In the rows, 128 means zero.
Each row has a class, written as a number after it.
[121, 132, 161, 165, 156,  92, 121,  71,  48, 136, 131,  86, 125, 124,  61,
 108, 128, 137, 117, 172, 154, 103, 109, 134, 156,  79, 149, 165, 100, 135,
 113, 143, 132, 110] | 2
[112,  96, 165, 119, 140,  68, 172, 102, 111, 144, 106, 131, 137, 132, 124,
 139, 167,  99, 150,  60,  74, 125, 140, 181, 149, 176, 122, 136, 114, 112,
  87, 113, 162, 135] | 4
[112, 116, 123,  92, 140,  28, 159, 109,  92, 117, 122, 192, 128,  93,  93,
  87, 188, 189,  93, 169,  62,  87, 144, 191, 158, 135, 174, 154,  79, 123,
  92, 150, 110, 127] | 5
[147, 124, 163,  90, 147,  65, 192,  99, 102,  92, 122, 181, 134,  79, 111,
 104, 187, 127, 148,  92,  81, 132, 151, 202,  95, 148, 170, 138, 102, 104,
 105, 131, 147, 155] | 9
[126, 118, 133, 106, 111,  72, 138, 137, 110, 121, 102, 156, 131, 112, 136,
 130, 158, 150, 137, 117,  82, 104, 119, 173, 153, 147, 140, 140, 105, 141,
 101, 111, 146, 126] | 5
[117, 135, 181, 120, 131,  34, 127, 122, 106, 121, 117, 121, 133,  67,  89,
  88, 134, 134,  84,  87, 108,  37, 153, 157, 108, 167, 125, 109, 125, 166,
  99, 128, 193, 132] | 6
[150, 131, 165, 146, 106, 136, 122, 165, 126, 132, 112, 120, 123, 141, 155,
 170, 121, 130, 139,  84, 116, 131, 104, 147, 142, 157, 103, 120, 141, 128,
 122, 100, 152, 126] | 11
[145, 109, 108,  92,  79, 154, 154, 129, 117,  89, 102, 179, 128, 162, 186,
 185, 176, 163, 197,  85, 112, 159, 131, 171, 108, 186, 134, 127, 129, 120,
 115,  95, 138, 146] | 4
[141, 116, 172, 123, 133,  77, 162, 124, 107, 111, 119, 149, 137, 113, 119,
 127, 144, 116, 140,  77,  87, 125, 146, 168, 118, 158, 132, 130, 124, 116,
 105, 128, 157, 146] | 6
[167, 127, 186,  98, 140,  92, 184,  91,  30,  97, 102, 114, 154, 121, 100,
 157, 151, 113, 166,  53,  70, 147, 109, 139, 113, 115, 162, 162, 117, 132,
 106, 118, 144, 156] | 0
[127, 103, 147, 127, 120,  87, 159, 147, 142, 123, 108, 157, 126, 123, 158,
 132, 157, 113, 147,  90,  93, 145, 124, 180, 140, 159, 116, 132, 109, 118,
 100, 103, 147, 129] | 5
[149, 146, 114, 160,  80, 196,  99, 150, 165, 108, 127, 132,  93, 122, 166,
 134, 118, 149, 136, 164, 208, 134, 124, 138, 111, 113, 117, 125, 132, 145,
 147, 109, 130, 115] | 11
[136, 113, 118, 127, 126, 109, 176, 156, 145, 117, 114, 176, 134, 126, 181,
 146, 164, 131, 155,  91,  84, 135, 133, 191, 139, 172, 108, 135, 123, 120,
 105,  96, 142, 139] | 1
[142, 119, 176, 120, 142,  85, 183, 126, 108, 122, 114, 145, 144, 105, 124,
 110, 146, 124, 141,  75,  96, 115, 134, 175, 124, 144, 136, 130, 118, 120,
 107, 117, 162, 135] | 3
[108, 121, 112, 148, 113, 136, 115, 118, 122, 120, 123, 117, 101, 144, 138,
 139, 139, 148, 149, 178, 181, 132, 123, 172, 146, 132, 128, 136, 113, 143,
 118, 112, 122, 116] | 2
[170, 143, 173, 114, 111, 106, 132, 134,  84,  93, 121, 140, 147, 103, 118,
 143, 130, 136, 139,  71, 101, 113, 132, 139,  90, 139, 150, 130, 134, 132,
 122, 123, 166, 154] | 6
[173, 161, 207, 137, 128, 116, 129, 112,  58,  97, 126,  94, 134,  94,  71,
 120, 102, 109, 116,  72, 140,  96, 124,  96,  89,  81, 159, 111, 149, 162,
 135, 135, 172, 123] | 7
[160, 143, 132, 138,  87, 138, 118, 154, 122, 110, 124, 162, 127,  93, 148,
 141, 140, 185, 121, 132, 115, 118, 116, 137,  85, 135, 125, 123, 129, 136,
 139, 117, 144, 131] | 10
[101, 118, 169,  99, 133,  48, 121, 104, 109, 111, 103, 129, 119, 105,  89,
 102, 161, 148, 111, 125, 100,  78, 145, 190, 134, 171, 141, 112,  98, 149,
 104, 130, 146, 128] | 2
[101, 111, 113,  97, 143,  23, 206, 101,  47, 146, 117, 187, 136, 103, 104,
 124, 204, 203, 119, 135,  30,  72, 134, 201, 172, 163, 157, 178,  98, 126,
  75, 136, 127, 139] | 10
[100, 104, 111,  63, 121,  67, 171,  96, 117, 101,  94, 208, 115, 109, 128,
 114, 219, 146, 173, 122,  69, 124, 179, 226, 138, 186, 168, 134,  80, 114,
  93, 124, 128, 153] | 12
[159, 131, 178, 138, 152,  79, 163, 100,  91, 109, 132, 147, 134, 106,  91,
 122, 144, 133, 115,  99,  86, 146, 122, 144, 107, 112, 133, 148, 103, 110,
 118, 135, 122, 133] | 0
[161, 132, 185, 132, 137,  67, 152, 118,  99, 109, 136, 159, 142,  89,  93,
 108, 142, 124, 108,  93,  89, 125, 151, 149,  94, 135, 148, 144, 112, 102,
 113, 141, 153, 143] | 6
[ 95,  86,  95,  82, 108,  83, 161, 115, 183, 110, 104, 211, 101, 134, 174,
 153, 204, 167, 159, 147,  73, 167, 160, 228, 139, 216, 108, 123,  90, 104,
  99, 109,  93, 137] | 0
[118, 114, 141, 123, 100,  96, 122, 136, 116, 140, 105, 131, 121, 120, 138,
 152, 143, 158, 125, 117,  86, 107, 106, 157, 134, 158, 113, 129, 128, 143,
 112, 109, 150, 128] | 10
[138, 150, 146, 174, 147, 102, 143,  70,  31, 143, 140,  89, 120, 116,  72,
 103, 119, 130, 107, 167, 168,  79, 122, 107, 154,  44, 163, 167, 125, 154,
 110, 138, 150, 106] | 7
[ 91, 106, 132,  99, 123,  31, 144, 118, 127, 132,  98, 145, 113, 103, 132,
 138, 167, 164, 119, 107,  80,  72, 135, 200, 149, 199, 103, 113, 109, 161,
  82, 100, 149, 121] | 0
[157, 126, 175, 139, 100, 128, 113, 141, 114, 121, 120, 127, 120, 138, 141,
 187, 126, 109, 161,  69, 120, 161, 122, 147, 103, 139, 121, 106, 137, 109,
 124,  96, 158, 130] | 7
[156, 118, 196, 121, 130, 140, 163, 127, 105, 110, 104, 112, 146, 145, 129,
 146, 122,  90, 172,  50, 115, 170, 108, 147, 110, 128, 131, 124, 136, 113,
 127, 112, 160, 145] | 3
[110, 106, 142,  98, 123,  81, 157, 123, 140, 117, 105, 162, 117, 116, 157,
 145, 170, 135, 154, 102,  98, 125, 128, 207, 136, 196, 110, 113, 121, 124,
  94,  98, 150, 133] | 9
[102,  93, 167,  96, 141,  49, 176, 106, 102, 133,  81, 126, 128, 118, 103,
 120, 158, 110, 135,  87,  75, 129, 138, 206, 168, 170, 131, 123, 117, 116,
  88, 116, 153, 134] | 8
[125,  99, 144,  88, 144,  58, 180, 112, 124,  96,  95, 172, 128, 120, 132,
 126, 178, 122, 148,  76,  69, 132, 151, 226, 127, 178, 147, 140, 103, 109,
  97, 119, 150, 148] | 1
[147, 130, 141, 138,  94, 130,  89, 150, 126, 134, 119, 144, 131, 119, 147,
 151, 114, 184, 123, 149, 132, 114,  98, 131, 131, 138, 100, 119, 126, 128,
 127, 104, 133, 103] | 3
[162, 175, 180, 211, 132, 164,  68, 126,  60, 146, 164,  45, 125, 121,  68,
 147,  51, 127,  78, 153, 204, 103,  77,  48, 123,  22, 128, 125, 161, 153,
 149, 135, 144,  92] | 7
[ 97, 101,  87, 119,  98,  90, 139, 107, 159, 116,  98, 169,  89,  88, 140,
  91, 162, 170, 126, 197, 163, 112, 163, 220, 150, 153, 132, 127,  94, 127,
 105, 111, 130, 103] | 8
[178, 152, 120, 162, 105, 169,  96, 121, 118,  86, 131, 141, 117, 108, 128,
 127, 114, 157, 120, 166, 195, 149, 115, 131,  76,  76, 140, 145, 117, 122,
 151, 124, 131, 115] | 1
[107,  99, 104, 128,  82, 144, 119,  97, 121, 115,  97, 127,  84, 151, 164,
 171, 138, 138, 181, 146, 184, 139, 142, 185, 143, 142, 126, 124, 127, 143,
 108,  91, 140, 106] | 7
[121, 111, 161, 132, 124,  68, 124, 140, 153, 119, 111, 153, 115, 101, 121,
 118, 139, 134, 101, 122, 111, 130, 128, 187, 136, 157, 119, 115, 101, 115,
 106, 120, 146, 106] | 5
[128, 138, 155, 135,  98, 104, 107, 155, 129, 127, 106, 115, 121,  97, 131,
 134, 125, 151, 109, 116, 117,  86, 104, 144, 117, 156, 107, 114, 141, 169,
 125, 114, 170, 122] | 10
[150, 118, 166, 135, 113, 122, 122, 134, 108, 128, 109, 130, 129, 137, 149,
 188, 126, 130, 163,  95, 110, 157,  79, 151, 138, 156,  93, 124, 139, 110,
 110,  93, 147, 119] | 9
[130, 107, 148, 148, 122,  96, 133, 127, 106, 154, 105, 121, 132, 156, 153,
 198, 135, 131, 157,  95,  78, 159,  89, 148, 164, 164,  73, 153, 128, 114,
  99,  88, 130, 123] | 0
[106,  99, 107, 115, 108, 112, 171,  92, 100, 121,  89, 136, 108, 126, 137,
 120, 162, 134, 165, 149, 150, 138, 136, 189, 160, 135, 138, 145, 113, 131,
  98, 104, 139, 126] | 8
[147, 157, 190, 149, 143,  89, 121, 125,  55, 150, 122,  85, 145, 109,  80,
 112, 119, 134,  89, 108,  97,  61, 100, 105, 153, 100, 134, 138, 133, 159,
 118, 137, 162, 128] | 11
[172, 151, 140, 137,  99, 138, 102, 151, 102, 102, 121, 164, 127,  99, 132,
 145, 131, 157, 138, 120, 131, 133, 121, 137,  98, 123, 138, 124, 116, 124,
 133, 110, 137, 123] | 12
[143, 125, 196, 116, 166,  57, 187,  99,  63, 113, 110, 143, 139,  94,  78,
 112, 166,  82, 146,  44,  79, 129, 147, 187, 120, 130, 171, 140,  98, 106,
  94, 127, 170, 152] | 12
[126, 109,  66, 129,  80, 165, 142, 125, 166,  98, 112, 178,  90, 134, 201,
 172, 151, 175, 174, 159, 173, 172, 138, 194, 118, 156, 105, 140, 113, 132,
 118,  82,  99, 118] | 0
[ 98, 101, 107, 139,  85, 146, 109, 116, 129, 130, 101, 112,  80, 163, 167,
 177, 128, 138, 163, 153, 190, 130, 127, 170, 158, 147, 106, 116, 140, 152,
 103,  89, 137, 101] | 7
[172, 133, 170, 118,  95, 141, 137, 143, 141,  88, 103, 160, 120, 122, 158,
 153, 148, 123, 160,  64, 119, 158, 140, 179,  91, 166, 133, 124, 119, 106,
 133, 102, 163, 145] | 11
[156, 123, 115, 116,  76, 179, 120, 122, 151,  76, 105, 161,  92, 118, 172,
 151, 143, 147, 175, 127, 192, 162, 152, 186,  86, 147, 152, 126, 117, 123,
 138, 103, 144, 128] | 11
[152, 138, 102, 126, 135,  99, 188,  84, 106,  94, 144, 195, 117,  52, 128,
  71, 175, 164, 135, 173, 153, 106, 162, 182,  97, 100, 180, 168,  92, 124,
 112, 129, 130, 128] | 9
[128, 122, 178, 163,  92, 115,  64, 157, 160, 146, 109,  89, 107, 127, 135,
 166,  89, 109, 125,  90, 139, 112, 119, 128, 121, 151,  76,  75, 151, 141,
 129,  95, 177,  96] | 7
[149, 141, 171, 116, 119, 100, 147, 123,  88, 112, 104, 126, 130, 109, 120,
 120, 146, 132, 130,  82, 103,  84, 126, 149, 130, 141, 144, 135, 127, 155,
 115, 117, 168, 140] | 11
[118, 122, 154, 138, 128,  75, 128, 156, 132, 140, 119, 138, 130, 121, 136,
 147, 154, 140, 134, 112,  90, 114, 128, 186, 152, 182, 103, 122, 114, 121,
 104, 106, 142, 128] | 2
[ 89, 102, 102, 114,  85, 132, 103, 124, 179, 105,  89, 136,  81, 131, 175,
 148, 156, 142, 172, 160, 196, 130, 151, 223, 140, 201, 108, 112, 111, 150,
 108,  88, 145, 112] | 2
[150, 122, 151, 104, 131,  87, 196, 105,  42, 113, 108, 157, 142, 116, 115,
 130, 174, 156, 144, 115,  56, 122, 114, 154, 138, 129, 167, 173, 120, 138,
 101, 138, 132, 149] | 10
[156, 146, 165, 133, 120, 104, 124, 142, 115, 107, 130, 147, 140,  77, 104,
 102, 137, 143, 105, 115, 111, 112, 123, 127,  98, 103, 146, 119, 113, 135,
 132, 133, 147, 127] | 5
[128, 132, 234, 164, 163,  82, 110, 110,  87, 145, 112,  67, 131, 107,  54,
 112, 101,  58, 102,  64, 121, 115, 103, 121, 135, 109, 107, 105, 119, 129,
 113, 132, 176, 113] | 12
[166, 128, 179, 102, 173,  41, 173,  83,  21, 113, 129, 150, 160,  98,  59,
  93, 143, 137, 102, 112,  59,  97, 147, 131, 131, 107, 191, 180, 106, 107,
  98, 173, 130, 153] | 6
[152, 112,  89, 144,  91, 184, 176, 133,  95, 115, 106, 158, 125, 149, 187,
 163, 140, 155, 188, 141, 148, 184, 113, 152, 147, 117, 120, 154, 138, 116,
 121,  87, 109, 130] | 8
[129,  90, 139, 100, 106, 104, 180, 117, 135,  99,  97, 193, 112, 123, 161,
 140, 190, 147, 159, 114,  77, 177, 147, 210, 109, 187, 133, 140, 103,  97,
 107, 119, 126, 147] | 10
[142, 119,  76, 133,  90, 163, 156, 100, 138,  90, 129, 192, 108, 121, 178,
 132, 176, 171, 164, 169, 176, 155, 161, 184, 107, 136, 152, 161, 100, 113,
 120, 109, 118, 125] | 4
[149, 111, 159, 118, 126, 101, 152, 120, 112, 104, 106, 178, 122, 119, 131,
 141, 165, 116, 164,  87,  93, 166, 142, 194, 121, 154, 140, 133,  94,  90,
 107, 114, 135, 138] | 12
[146, 130, 179, 153, 144,  77, 118, 142, 138, 127, 118, 124, 135,  87, 111,
 114, 117, 106,  95,  99, 107, 112, 119, 150, 121, 140, 102, 128, 122, 129,
 118, 122, 159, 111] | 1
[ 79, 115, 176, 118, 160,  14, 131, 101,  83, 170, 111,  99, 140,  98,  65,
  85, 142, 152,  81, 126,  85,  30, 122, 168, 171, 145, 120, 118, 106, 147,
  88, 137, 164, 113] | 3
[174, 167, 181, 155, 132, 126, 116, 164,  63, 128, 123,  96, 150, 101, 108,
 135, 107, 104, 133,  71, 126,  98,  94,  91, 114, 101, 132, 126, 146, 156,
 126, 115, 175, 135] | 12
[100, 113, 154, 105, 154,  32, 139, 101,  97, 131, 101, 127, 131, 100,  87,
 110, 153, 139,  93, 112,  83,  66, 129, 182, 155, 160, 127, 136, 111, 143,
  90, 130, 156, 120] | 1
[137, 136, 121, 162, 122, 131, 110, 105,  94, 139, 128, 113, 114, 110, 130,
 139, 117, 151, 137, 178, 182, 113,  90, 137, 148,  99, 115, 150, 127, 139,
 113, 110, 139,  99] | 9
[146, 120, 143, 144, 126, 105, 127, 154, 142, 124, 117, 149, 132, 126, 151,
 154, 133, 124, 133, 109,  99, 147, 110, 158, 134, 158,  97, 139, 125, 113,
 117, 106, 140, 118] | 1
[182, 169, 130, 160, 142, 143, 141,  90,  42, 108, 148, 129, 138,  98,  98,
 107, 127, 160, 128, 186, 172, 120,  95, 106, 114,  45, 170, 180, 124, 133,
 133, 141, 128, 125] | 9
[140, 122, 130,  72, 113, 109, 169, 136, 130,  73,  92, 169, 133, 110, 160,
 139, 175, 128, 170,  64,  99, 122, 148, 196,  98, 184, 149, 120, 125, 145,
 114, 104, 163, 157] | 1
[128, 111, 151,  96, 132,  71, 184,  88,  66, 113, 106, 161, 134, 105, 106,
 119, 182, 160, 134, 111,  58, 109, 135, 172, 123, 145, 165, 155, 108, 128,
 103, 137, 144, 150] | 10
[ 90,  97, 133,  64,  93,  52, 134, 137, 179, 103,  78, 162, 103,  95, 148,
 122, 176, 130, 142,  89,  95,  96, 156, 231, 136, 205, 139,  95, 106, 158,
  92,  97, 174, 130] | 5
[134, 113, 146, 141,  93, 156, 103, 107, 136,  94, 108, 112, 104, 130, 146,
 143, 109, 112, 157, 116, 202, 143, 135, 147,  95, 141, 112, 119, 131, 135,
 125, 109, 165, 124] | 6
[136, 133, 111, 155, 131, 106, 180, 101,  56, 131, 123, 134, 130, 111, 114,
  90, 153, 149, 131, 189, 139, 117, 117, 142, 167,  77, 153, 182, 112, 137,
 107, 126, 124, 123] | 8
[144, 128, 163, 165, 107, 138,  91, 101, 124, 105, 126,  98, 111, 105, 108,
 114,  89, 109, 121, 128, 205, 124, 133, 121,  83, 104, 122, 124, 126, 136,
 134, 123, 170, 111] | 6
[154, 138, 121, 116,  70, 113,  91, 158, 169,  82, 133, 201, 116,  85, 158,
 133, 147, 189, 120, 143, 126, 114, 158, 172,  69, 174, 130, 109, 113, 124,
 135, 113, 141, 133] | 6
[114, 117, 124, 120, 109, 131, 112, 106, 137,  93,  95, 130,  87, 108, 131,
 120, 140, 115, 160, 137, 201, 124, 148, 194, 118, 140, 146, 117, 107, 145,
 113, 112, 157, 119] | 12
[121, 118, 132, 171, 113, 126, 125, 106,  85, 152, 107,  87, 112, 132, 129,
 141, 118, 134, 139, 155, 162, 115,  90, 129, 150, 109, 112, 159, 133, 154,
 111, 115, 160, 108] | 10
